Each row is followed by the group that its hidden value falls in (each part has its own value, ranges and names):
[ 195   86  233 -164 -413  517   79 -198 -219 -382   30  137   89   67
  429  251  445 -281 -313  165  320   53 -353  348 -138  -65 -261  190
 -381  -89 -325 -626  515  250 -258  312  598   41 -170  250 -686 -189
 -287]  S
[-460  -68  143   67  196 -127  192   27  273  170  -66   37 -270  173
 -440 -261  -45   20  100 -538 -177 -131  309 -371 -350 -201  364 -208
  141  169  194   91 -500   53  438 -277 -159   25  306 -137  324   91
  -32]  K
[ 193 -129   15 -144 -278  512  -20 -185 -299 -541  112  287  -16   43
  712  148  400 -440 -140   34  303  -97  -41  278   66 -209 -329   15
 -351 -321 -462 -476  661   76  202  302  534   68 -180  225 -487 -183
 -173]  K
[ 182 -132    1 -127 -284  527  -16 -177 -306 -557  106  293  -26   57
  716  151  415 -455 -162   25  300 -110  -42  287   75 -214 -325   15
 -354 -328 -470 -478  680   70  223  298  555   69 -178  221 -494 -178
 -175]  K
[  85   96 -185   59  174  379  232  244  197  102 -240 -136 -433 -184
 -461    3  -33  494  305 -187 -279  -22   31 -198 -131  449  223 -380
 -306  564  422  620  145   34 -278 -368 -369  367  -51  -24 -296 -122
 -218]  S
[ 457   74  -25  -74 -188  260  -44  100 -302 -133  130  261  120 -104
  239  188  210 -340  -32  153  543  401  -15 -120   95 -153 -200  145
   49 -243  -87 -396  175 -196  358  470  319 -155 -261  -11   12  173
  269]  N
[ -84 -242  -39 -204  -61 -403  150  178   42  363  211  236  113   36
   34 -313  -55  137  199  -21  -48  376   37 -336  223 -128  -12  237
  274 -184  -98 -165 -412  -26  175   97  -59 -129  151  -79  146  149
  293]  N
[ -25 -255   64  -48  -72  128 -159 -220 -106 -555  -36  247   99 -354
  603  175  142 -412 -265 -110  348 -104  108  150   75  -73  -87  -53
 -341 -263 -363 -223  447   -3  348  236  523 -163  -20   49   40  -88
 -144]  Q
[ -27   78 -367   12  317  497  180  230  101  -16 -112    1 -577   77
 -262 -117  -62  338  576 -352 -333 -289  386 -245 -206  149  156 -656
 -322  353  344  623  109  -39  204 -423 -518  515  -42    0 -177 -256
 -160]  N
[ 157 -154 -476  182  224  398  125  365   51 -137 -215   44 -511 -311
 -168   -5   13  285  254 -247 -219  -96  241 -238  230  414  183 -444
 -271  306  266  801  476 -235  206 -331 -271  312  -92 -107 -105   10
  -53]  Q
[ 404  149   48 -116 -225   65   46  185 -192  142  108  175  218 -114
  -14  143  132  -92  -48  247  450  589 -188 -195   67  -21 -117  298
  133 -100   46 -391  -92 -116   52  427  221 -195 -194  -49   -2  213
  299]  D
[ 289  -34 -145 -109  -81  -73   -9  253 -198  131  178  290  161 -107
  124   -8   27 -120  113  125  357  481   80 -319  217 -123 -100  172
  206 -267  -24 -232 -149 -244  418  366   99 -194 -117 -114  234  229
  426]  K
[ 163  -88  -40 -213  -76 -330   43  205  -62  321  203  240  248 -125
   57 -125  -83   62  173  140  223  553   -2 -337  205  -83  -74  255
  253 -206  -18 -240 -378 -120  178  304    0 -221   -9 -103  239  186
  395]  N
[ 219 -108 -144  110   97  283  225  218  183   57 -244 -114 -403 -367
 -366   -8   28  415  182 -154 -220  112  -73 -189  127  517  172 -210
 -206  517  306  628  334  -33 -314 -297 -224  240  -73  -42 -293   42
 -173]  D
[-300  185  -71   -1  369  263  128   44  211   35 -112  -19 -415  154
 -396 -118 -150  164  443 -492 -192 -322  476 -304 -546  -91  294 -625
 -207  311  375  345 -337   54  376 -358 -433  328  113  -52  173 -226
 -153]  N
[ 366   12   13 -161 -324  529   10  -86 -356 -390  153  275   31   89
  570  186  406 -403  -89  152  403  112 -119  196   49 -209 -362  100
 -237 -294 -348 -550  544   21  157  402  480   46 -269  199 -477 -100
  -35]  N
[ 209 -122   73 -161 -302  493   -5 -220 -282 -519  115  264    1   45
  690  150  406 -435 -146   49  310  -63  -91  291   43 -211 -339   50
 -337 -296 -462 -521  638  110  127  317  547   53 -182  238 -517 -179
 -192]  N
[-429   52  292    4  125 -139  252  -29  338  280 -103  -68 -200  165
 -579 -216  -47  151   72 -444 -186  -31  114 -314 -476 -105  366 -114
  102  325  266    9 -594  191   80 -274 -167   33  294  -87  169   40
 -121]  D
[ 122   34 -224   58  201  386  211  230  168   57 -207  -97 -471 -192
 -382  -29  -37  438  367 -222 -270  -47  102 -212  -70  397  182 -422
 -283  503  378  647  199  -15 -166 -361 -389  374  -71  -23 -258 -112
 -185]  D
[-186 -251   94 -218 -160 -453  291  155  155  494  173  136   83  128
 -131 -383    8  297  104  -20 -225  397 -179 -278  175  -37   39  369
  286  -26  -84 -196 -465  138 -168  -23  -53  -87  238  -38  -87  139
  158]  D
[ 254   92  180 -176 -451  580  104 -160 -277 -370   76  168   63  150
  468  233  498 -295 -273  199  316   74 -363  348  -87 -100 -319  210
 -357 -137 -351 -656  568  231 -236  335  587   82 -210  271 -762 -183
 -250]  S
[-546  102  394  -14   39 -202  305  -39  399  361 -134 -121 -115  200
 -666 -205  -28  252  -67 -391 -238   -5  -45 -257 -541  -38  417    7
   74  397  275  -83 -686  313 -149 -299 -101    6  371  -76   58   18
 -202]  S
[-204  187 -200   -4  380  385  136  115  169    8 -122  -19 -487  137
 -354 -101 -139  241  534 -449 -242 -341  479 -283 -472   -6  247 -695
 -286  342  395  469 -186   23  325 -393 -505  428   41  -28   51 -278
 -168]  N
[ 482   94 -107  -37 -189  354  -74  149 -369 -210  123  299  100  -87
  293  230  245 -401  -60  164  583  360   32 -114  118 -169 -206  105
   18 -298  -97 -390  265 -254  478  495  355 -137 -294  -21   17  175
  302]  K
[ 474  101  -11  -78 -184  163   -7  162 -260   12  125  227  143 -116
   97  155  165 -241   -2  185  517  517  -64 -204  102 -108 -159  200
  136 -183   -1 -367   37 -204  284  458  242 -182 -246  -49   59  232
  335]  N
[-431  -42  191   18  171  -90  235  -22  295  208  -61   -7 -287  206
 -458 -276  -33   86  156 -513 -225 -129  243 -328 -390 -175  326 -205
  106  237  199   75 -489  127  265 -306 -201   84  286  -80  189   31
 -100]  N
[ 255 -320   34  153  102    0   42   41  178  -95 -234  -30 -203 -685
 -158   48  -23   85  -24 -198   79  229   -7 -220  269  407  160  -64
  -56  310  138  471  332 -146  -46  -68   48 -107  -51 -119  116  236
  -60]  N
[ 267 -303 -271  235  191  244  119  258  135  -93 -257  -22 -471 -544
 -242  -17    8  233  160 -270 -139   70  131 -285  340  484  199 -281
 -118  381  247  792  494 -247   82 -270 -172  139  -84 -134  -17  196
  -47]  K
[-445  -99  318  -72 -103 -250  381   11  321  401  -22  -40 -117  265
 -468 -328   87  266  -59 -288 -329   99 -174 -211 -240  -43  262  197
  163  265   76 -148 -505  306 -241 -258  -35   19  351  -20 -165   71
 -145]  S
[ 218  -82  -62  148   87  230  200  205  218   68 -299 -152 -347 -472
 -447   54    9  410   76 -143 -153  168 -125 -199   92  572  230 -159
 -192  569  354  614  292  -31 -366 -266 -162  154  -62  -77 -216   95
 -181]  S
[ 502  221   79  -98 -306  367   15   85 -304 -104   88  184  170  -56
  145  284  293 -275 -144  267  562  464 -224  -19  -19  -74 -215  239
  -31 -132  -43 -523  201  -80   62  496  393 -124 -300   47 -216  124
  173]  D

Part 2:
[  63  103  -36   52   63  -12  -65 -177  104 -119  -73  -10 -203 -100
  162  118  -85  -48  -29  -50   12 -117   16 -166 -111   25    5   84
  -44  -76   80  -15 -228    0 -152 -165  -84  210  186  -50   90 -136
   32]  <33>
[  33  106 -172  557  -19   69  167 -160   59 -220  332    6  -61  178
  267   82 -241 -160 -398 -259 -193 -153 -142  223  137 -397    3  172
  194  -51  288  -82 -299  -63  160   59    5  148   29  211 -110  112
  283]  <30>
[  52   43  -60  181    8   28   97  -41  111 -226  127   21 -106  101
  137   11  -80  -29 -150 -145 -127  -50 -126  116   45  -91   54   69
   37  -26  174  -83 -218  -70   33 -101  -14  118    3   47  -86   31
  113]  <33>
[ -98  203 -225  119  -65  -47 -388 -184   80 -301 -302   91 -476 -315
  176  385   61 -426  129 -155   -5 -101  297 -760 -471  286 -256   15
   73 -191 -110  167  -43 -295 -335 -191 -304  303  234 -181  180 -237
  -32]  <27>
[-207   27 -129 -139   26 -159  -61  -53   38  199   32  -15   32 -145
  -19  -25   84   51 -120  107  -22  -11   -2  -68  168  121 -107 -251
   -9  135  -49  246   54 -254   26  -89  116  105  190 -126   24  -46
 -112]  <32>
[  67   66   26   55  128    4   -5 -188   62   48  -34  -44  -83  -58
  159   18 -117   92  -95    8   48 -101    3   41   39  -66   38   65
  -52  -33  107  -34 -173   55  -70 -120    4  141  198  -36  105  -70
   15]  <30>
[  45  107  -59   64    4    3   15 -176  143  -64 -100    4 -218  -55
   28  151  -83  -77  -82 -165  -71  -96   31 -245    8   28  -24   74
    1   -9    4 -143 -341 -126 -176  -66  -84  262  167   75  -11 -288
   70]  <33>
[ 182  144   15 -523  182  -82   81  -80  -54  152  -88 -156  260  -14
   59 -132  -67  175  185  103  388  -89 -301  210   36 -142  270  279
 -154  115  261  100 -333  505  -42 -287   82   67  188  -30  237  178
 -138]  <24>
[ -39  190 -171 -468   64  -58   28   49 -134  204  -96  -75  340  -14
 -100  -98   76   10  181  -15  323   66 -229  108  118 -128  109  178
   39  241  110  212 -101  289   73 -122   60   15  106   37  197  358
 -167]  <32>
[ -19   18  -53 -101    4  -23    6   60   74 -103  -54   28  -73   31
   -6  -39   78   13   12  -79  -49   52  -38    4   37  117    9  -54
   -5   42   49   -1  -55 -175  -26 -169   -3   60   -4  -66  -54   21
  -65]  <27>
[ 138   19   50 -176  147    4   64  -59   90  -72  -52  -60  -21    0
   74 -103  -29  120   44  -12   55  -46 -114   78   11   71  106   52
 -103   26  182  -57 -198   53 -118 -194    5   70   78  -67   92    8
  -45]  <33>
[ -78   53 -213  131 -116   18   67  142    2 -188   54   75  -21  216
  -10  -12   86 -185  -98 -289 -135   87  -52   92  119  -44  -67  -13
  193   56  118   -9   -7 -352  118  -64  -11   -6 -153   75 -179  174
   10]  <21>
[ 111   63   40   53  138    7   14 -201   85    4  -29  -41 -107  -43
  177   23 -118   94  -81   10   43 -121  -22   47   23  -40   57   67
  -82  -49  129  -61 -196   66  -92 -134  -10  139  179  -41  101 -103
   38]  <24>
[ 128  -37   60 -226  271   64  143  -41   12   57  -29 -172  173   20
  -12 -312  -50  138   19  -92   59  -33  -86  159  127   42   34   37
    4  144  317  -77 -154  -51 -158  -53   71  -32   54   -1  213  197
 -122]  <32>
[ 104  134  -66   99  114   30  -38 -259   73   28  -96   53 -142  -57
  185  136  -15   -2  -32   20   79 -105   31  -44   27   81  -38  -43
  -79  -42   33  -17    3    2  -89  -48 -103   74  138  -65  166 -161
  117]  <30>
[  15  213 -112  204   62  -37 -357 -366   87 -199 -238   14 -463 -361
  327  377 -122 -291   34  -43   73 -238  267 -626 -454  119 -166  130
  -11 -258  -14  123 -187  -40 -355 -201 -260  362  384 -170  284 -293
   32]  <24>
[  87  170  -40 -407  129  -65   31  -77  -80  204 -101 -108  236  -29
   35  -73  -44  118  136   69  349  -42 -216  162   71 -170  192  242
  -76  122  162  123 -232  414   11 -209   65   75  194    0  211  198
 -123]  <30>
[ -49  104 -179  252    8   39   79  -81   12  -76  147    3   14   71
  108   24  -83 -124 -207 -193  -85  -43  -75   89  128 -198  -47   66
  165   50  158   15 -128 -108   92   47    0   95   44  120   -3  153
  113]  <32>
[  80   80 -112  437  -18   45  157 -129  117 -286  281   23 -123  163
  263   81 -199  -93 -316 -197 -185 -139 -177  199   76 -280   65  148
   91  -79  260 -107 -324  -19  115  -43   -9  159   19  141 -137   28
  259]  <33>
[ 277  -38  167 -261  315   51  162 -122   72    7  -54 -190   92   22
   85 -284 -124  235   48  -14  117 -117 -141  202   56   37  156  121
 -139   56  366 -162 -300  131 -221 -167   57   15  100  -43  225   54
  -83]  <24>
[  55 -147  510  275  287  314 -202  -17   90  100 -337  142 -327  -74
  192 -104  -39  663   32  205   -7  294  385  421   36   29  141  -23
 -198 -221 -250 -362  380  205   35 -188  -60  -16  110 -277   87  117
 -123]  <24>
[  10  171 -131   76    5  -41 -198 -225  104 -188 -168   20 -327 -214
  174  272  -54 -233   29 -103   18 -150  120 -472 -275  115  -96   94
    0 -130    2   59 -231  -87 -259 -170 -185  295  249  -78  143 -236
   27]  <33>
[ -58   38 -127  -74  -51   -4   -1  122   22  -86  -91   62  -43  106
  -51  -26  143  -74   28 -167  -48  109    1    9   77  119  -54  -76
   74   65   30    9   54 -296   18 -124  -22   -6  -88  -32  -90   80
  -81]  <21>
[ -78   48 -211  150 -122   18   71  139    8 -199   68   75  -31  218
   -3   -7   79 -192 -116 -293 -151   85  -56   93  116  -51  -69  -10
  195   52  118  -16  -19 -356  122  -57  -11    3 -155   80 -193  167
   20]  <21>
[  94   68   25  -28  158   11   15 -171   38   60  -52  -66  -26  -45
  135  -30 -101   97  -45    1   89  -95  -25   64   41  -51   49   84
  -54   -4  149  -32 -169   83  -91 -119    5  106  177  -34  148  -14
  -10]  <30>
[ 103   35   34  -13  110    9   23 -109  112  -87  -27  -13 -111  -14
  134  -11  -48   95  -30   -4    3  -63  -61   54    9   45   73   23
  -92  -28  120  -65 -159   20  -81 -165  -21  107   99  -67   52  -63
   24]  <33>
[  39  195 -136  117  -89   70    4 -228  175  -50 -259   74 -338  -62
  -88  322  -53 -219  -46 -319 -104  -68  135 -508   17   87 -112   98
   55   12 -158 -283 -402 -233 -271   57 -204  337  162  194  -40 -495
  145]  <33>
[-129  105 -240  -30 -159  -15  -18   89   16  -47 -177   80 -106   92
 -163  104  148 -261    0 -326  -93  100   99 -253   89  120 -169  -53
  186   97  -66  -34  -51 -485  -55  -32  -75   89  -58   89 -139  -79
  -67]  <21>
[ -61   62 -240  285 -144   32  130  121   40 -299  192   81  -43  262
   47   16   16 -232 -201 -341 -219   47 -128  142  127 -144  -42   37
  227   34  184  -43 -108 -329  169  -29  -12   33 -175  146 -245  189
  116]  <21>
[ -74   89 -115   -1   62   13  -26  -72    0   58  -36   -8   12  -61
   20   -2    9  -36  -51  -82   17    6   17  -46   81  -10  -70  -11
   76   85   44   66  -28 -107  -23  -15   -8   88  117    4  103   90
  -32]  <32>
[ -79  114 -222  -30 -169   50   57   94   45  -21 -216  117 -106  163
 -237  114  169 -218   16 -375 -109  145   74 -206  188  125 -137  -44
  169  139 -119 -171  -64 -457  -44   41  -99   66 -119  162 -180 -134
   -6]  <21>
[  99   63  -13  259   85   29   80 -183   92 -111  133  -26 -104   47
  239   34 -186   26 -218  -77  -59 -141  -85  149   55 -186   66  117
    2  -73  212  -85 -261   39    7  -89    5  151  122   42    4  -27
  137]  <24>
[ -78   95 -142   -9   57   20  -20  -49   -6   48  -37    1   34  -41
    6  -10   33  -54  -35  -97   19   24    1  -38   92   -1  -78  -19
   95  102   42   73    4 -110   -6    1  -15   63   87   11  108  128
  -30]  <32>
[ -23   31 -103 -151  -14   -2   14  122   17  -90 -101   33   -8   99
  -59  -71  134  -48   70 -155  -12  103  -31   20   58  125  -22  -41
   53   78   76   -1   13 -235  -11 -148  -15  -15  -81  -35  -46  111
 -102]  <21>
[-154  153 -276   11 -208  -16  -85   20   62  -70 -265  103 -245    1
 -192  238  138 -358   11 -379 -131   68  190 -512   11  179 -237  -41
  194   69 -173  -70 -131 -543 -161   -1 -155  208   17  111 -133 -258
  -36]  <21>

Next part:
[  91 -231   82  114 -123 -107  177  -38   53 -346   14  -10  159  140
 -146  398  -36 -225  -49 -135 -211  401   56 -204 -209   13   24 -120
  610  -56  199  443 -158 -305  -77  330  412  229 -229 -194  312   27
 -315]  P
[-295   97 -156 -207  358  300 -128  171  -56  -26  -23  111  103 -102
  -31 -282  187  268  -62  368   39 -189 -135   95 -173  -43  -57  257
 -170  154  -67 -279   14   55  330  -67  -96 -186  102 -115 -289  226
  123]  A
[-408   16 -317 -250  206  172 -136  258   14  288 -162  211   65  -41
   71 -296  196   90  229  332   38 -335  -20   67 -236  -62 -170  297
  -91  251 -171 -229  -40  156  257  207 -138 -174  377  -38 -369   83
  232]  A
[  26  101  129  -99  223  241   12  -71 -109 -188  162  -33  -16 -167
 -117 -144   24  289 -373  353  -61  -95  -16  104  131  -31  296  149
 -431  194   86 -231    7  -47  246 -379 -141 -105 -300   16 -193  240
  -43]  P
[-198  -33 -299 -357   53  237  -31   37   16  327  -60  230  -72  129
  -40 -155   76   11   91  347   59 -367   15  159   38 -169    7  224
 -220  404  -65   -7 -132  177  219  -24 -107 -285  244   36 -382   81
  159]  P
[-364    1  -77   -9 -101    5 -124  345  -79  566  -65  300 -169 -302
  145  -78 -137 -289  446  190 -123 -337  230  185 -330 -110 -153  194
   53  413  -62 -504 -194  182  -83  309 -477  197  521  156 -576 -102
  112]  U
[-114  136  242  230  318  -82   81  140   -4 -272  -22  -84  133 -443
   54 -316  180  394 -178  216 -206  -88  127  -78 -102  230  258  210
 -387 -101   -7 -447   73 -100  162  -86 -248  212 -233   37  -70  182
   48]  A
[-131  -10   15    0 -154   13   -9  150  -75  395   31  247 -253 -176
   10   87 -144 -250  235  152 -124 -268  172  155  -78 -108   33   68
  -47  317   50 -243 -174  110  -72   47 -359  132  231  172 -404  -71
    3]  R
[ 134  -13   -5  268  121 -253  170  245 -146 -236  128  301 -377   70
 -198  247  155   69  -22 -252  117 -114 -108   69  343  111   19    9
   11 -600  367   95  -20  103 -138  -80  122  -60  -16  -77  193  155
  -25]  X
[-256  -84 -216 -248 -181   83  -87  195  -59  640  -42  290 -200  -50
   90  -66 -120 -279  318  263  -32 -403  218  199  -82 -190  -67  222
 -100  535  -74 -256 -198  235    2  225 -327  -58  463  184 -538  -80
  139]  P
[  81 -151  123 -216 -243  -51  172   78   19    8  140 -126  134  241
 -115  444  128 -160 -144   82 -286  379  -59 -359 -220  145  112 -133
  455 -191   -1  320   81 -305  126  188  254  163 -272  -80  385  -48
 -267]  M
[  23   -7   81 -241 -208  -52   58  132  -54  296  139  -96  -89  106
  -53  303  217  -46  -91  235 -224   40  -92 -340  -22  166  189  -87
    0 -193 -124  113  245 -150  237  -38  -38   33 -236  107  208  -90
  -96]  M
[ 174  -37   16  179  140 -254  362  227  -32 -292  117  321 -252  163
 -204  141  185  164  -97 -245   69  -95  -27  131  337  166  102   99
  -30 -596  405   85 -137  124 -155  -88  112  -34   18  -93  207  213
    8]  X
[  25 -145  -44  342  -15 -410 -256  192 -324 -126  116  -68 -325 -151
  -26  318   56  -90    2 -171  107   10  -12 -285  273   87    7  -42
   29 -342  115  108  297  -74  -88  274  307  -74 -234  -64  296  -25
 -128]  F
[-234  -16 -310 -287   34  199  -10   41   63  377 -108  294 -106   98
  -37 -130   62  -44  221  316   35 -420   30  175  -13 -171  -16  188
 -172  423  -66    5 -181  194  170  -10 -175 -226  314   46 -432   31
  172]  R
[ 112   -2  109  193  179 -308  451  132  126 -302   -9  148   -3    4
  -86 -110  246  327 -118  -91 -115 -110  148    2  197  283  289  185
 -235 -426  239  -27 -126   26  -62  -51  -24  115  -94  -29  181  188
   71]  U
[-214 -107 -322 -504   52  197 -124  112  -89  306   73   57   21  186
  -11 -162   90   80  -88  387  116 -226   16   80   50 -103   22  320
 -217  379 -112 -113    7  147  254  102   39 -390  186  -64 -253  107
  120]  F
[  79 -277   82   49 -149 -164  113   17  -11 -321   81 -123  205  144
 -103  397  -36 -208 -125 -115 -201  475   86 -280 -216   63   35  -68
  609  -71  152  367  -66 -329  -70  436  477  204 -259 -225  389   16
 -333]  F
[  54 -285   67  -33 -181 -160   98   44  -21 -240  116 -148  215  169
  -91  397  -34 -215 -131  -75 -200  478   88 -284 -233   79   45  -46
  598  -40  114  316  -44 -315  -57  447  450  182 -232 -228  374   -2
 -328]  F
[-211 -149   20  576  150 -335 -185  224  -66 -433 -207  -33  127 -341
   59  151   76 -143  250 -230 -117  233   56 -344 -370   98 -232  -48
  551 -241   45  114   67 -272  -87  637  350  331 -103 -206  248   -2
 -164]  A
[ 221 -121    7   93   38 -278  236  278 -178 -226  216  219 -302  200
 -176  222  148   87 -211 -251  120  -14  -26   54  424  144   78  111
  -15 -612  381   79  -11  109 -145   27  239 -116  -41  -65  305  197
  -40]  M
[   9    1  125 -128 -161  -32  211   68  108   78   50  -35   67  161
 -132  404  229  -86   15  133 -327  210 -146 -353 -265  189  133 -199
  350 -262  -50  305   87 -270  187   -9   40  210 -236  -37  285  -87
 -189]  X
[  13  -36   56 -196 -161  -82   18  144  -94  237  147  -93  -94   62
  -35  233  168  -23 -108  202 -161   22  -36 -281   24  144  175  -16
  -44 -148  -85   39  218 -109  182   23   -4   -4 -195   77  170  -54
  -82]  M
[-132  167  195  121  363   95  -18  114  -74 -279   47  -64  106 -396
   -7 -269  142  381 -231  290 -138  -66   -1  -11 -116  130  197  185
 -340  -21    9 -441   83  -95  234 -199 -222  102 -238  -23 -143  228
   12]  A
[ -36  -32  -21  573   96 -345 -164   89 -153 -255  -81   94 -302 -265
  -66  283   68  -99  230 -206   24  -78  -49 -223  112   36  -42 -154
  128 -298  154  221  130 -113  -96  158  179   92 -189  -71  165  -30
 -109]  X
[  76 -126  -40  250    1 -363 -164  284 -350 -117  195   35 -387  -49
  -76  317   83  -48  -71 -202  158   -6  -61 -166  351   97  -17    8
   16 -482  201   41  251   14 -104  192  280 -125 -144  -62  295   47
 -101]  F
[ -51    4  -29  461  166 -342 -133  347 -244 -204   23  179 -356 -197
  -62  227  175    3  153 -244  107  -95 -132 -138  149  121 -137  -35
  110 -595  201   -4  181   15  -88  163  138   26  -28  -82  200   60
  -26]  U
[-139  147   25  -58  364  290  -52   13  -71 -217   69   55   46 -201
 -101 -215   84  315 -205  348  -19 -135 -101  136  -51  -40  133  171
 -291  174   56 -271  -22  -21  272 -302 -153  -98 -137  -89 -271  259
   17]  U
[ 208 -116  143  -18   33 -320  385   65   10 -217  181  -67   19   75
  -67  -74  140  315 -380   12 -100   -7  258  -43  350  279  447  255
 -383 -243  199  -87  -29    0  -54  -26   68   -5 -254   -6  241  173
  -11]  F
[   3  -74  101  -34 -125  -50  224   42  133  -94    8   -1  151  161
 -138  392  142 -140   43   26 -304  301  -79 -290 -333  131   60 -170
  525 -183   39  358  -43 -295   82  143  171  257 -188 -132  284  -43
 -230]  X
[-201  155   63  -24  391  248 -109  138 -111 -211   58    9   99 -296
  -39 -266  126  333 -201  344  -43  -89  -94   77 -153   21   70  212
 -249   83    3 -415   51  -36  289 -183 -169  -33 -106  -85 -239  260
   29]  A
[ 191   53  229  180  125 -165  412 -135  133 -290   26   30  -24 -122
 -111 -123  112  330 -244   96 -199 -153  208   22  278  188  504  113
 -492  -77  194  -17 -132  -50   18 -323 -164  123 -344   89   26  162
   -3]  R
[  29  -85   96 -361 -288  -97   72  157  -52  293  215 -229   34  217
  -55  403  233  -74 -172  236 -267  236  -95 -461 -120  243  204  -94
  168 -238 -167  158  304 -240  241   90  100   50 -295   19  374 -125
 -180]  F
[-405  -12 -159  -63  -90   21 -144  342  -51  617 -112  317 -153 -262
  161 -120 -101 -280  487  222  -93 -391  219  177 -325 -124 -180  220
   29  453 -109 -464 -190  208  -42  337 -458  134  568  151 -596 -112
  163]  U
[-334   -7 -266 -192  -53  112  -71  164   27  571 -129  332 -158  -72
   65 -134  -29 -181  408  292  -26 -471  141  198 -154 -171  -83  204
 -114  506 -102 -213 -210  230   60  143 -363  -60  481  122 -574  -64
  190]  X
[-256  -34 -128 -102 -214   42  -50  181  -28  656  -60  341 -268 -154
   78   -3 -171 -346  421  222 -103 -430  244  223 -138 -183  -44  141
  -66  536  -40 -288 -253  215  -78  163 -462   88  465  222 -599 -137
  108]  R
[ 224  -90  137   23   28 -306  426   54   50 -207  111   12  -22   82
  -75  -59  165  286 -310  -17 -117  -54  234  -35  357  255  414  214
 -362 -287  217   -9  -69   11  -49  -57   43   22 -225   42  229  167
   13]  M
[ 239 -129   34   39   34 -278  329  257 -121 -226  214  201 -232  225
 -165  159  152  135 -256 -220   78   -5   39   74  417  174  145  162
  -65 -569  377   48  -61  112 -146   20  209  -95  -42  -56  298  213
  -25]  M
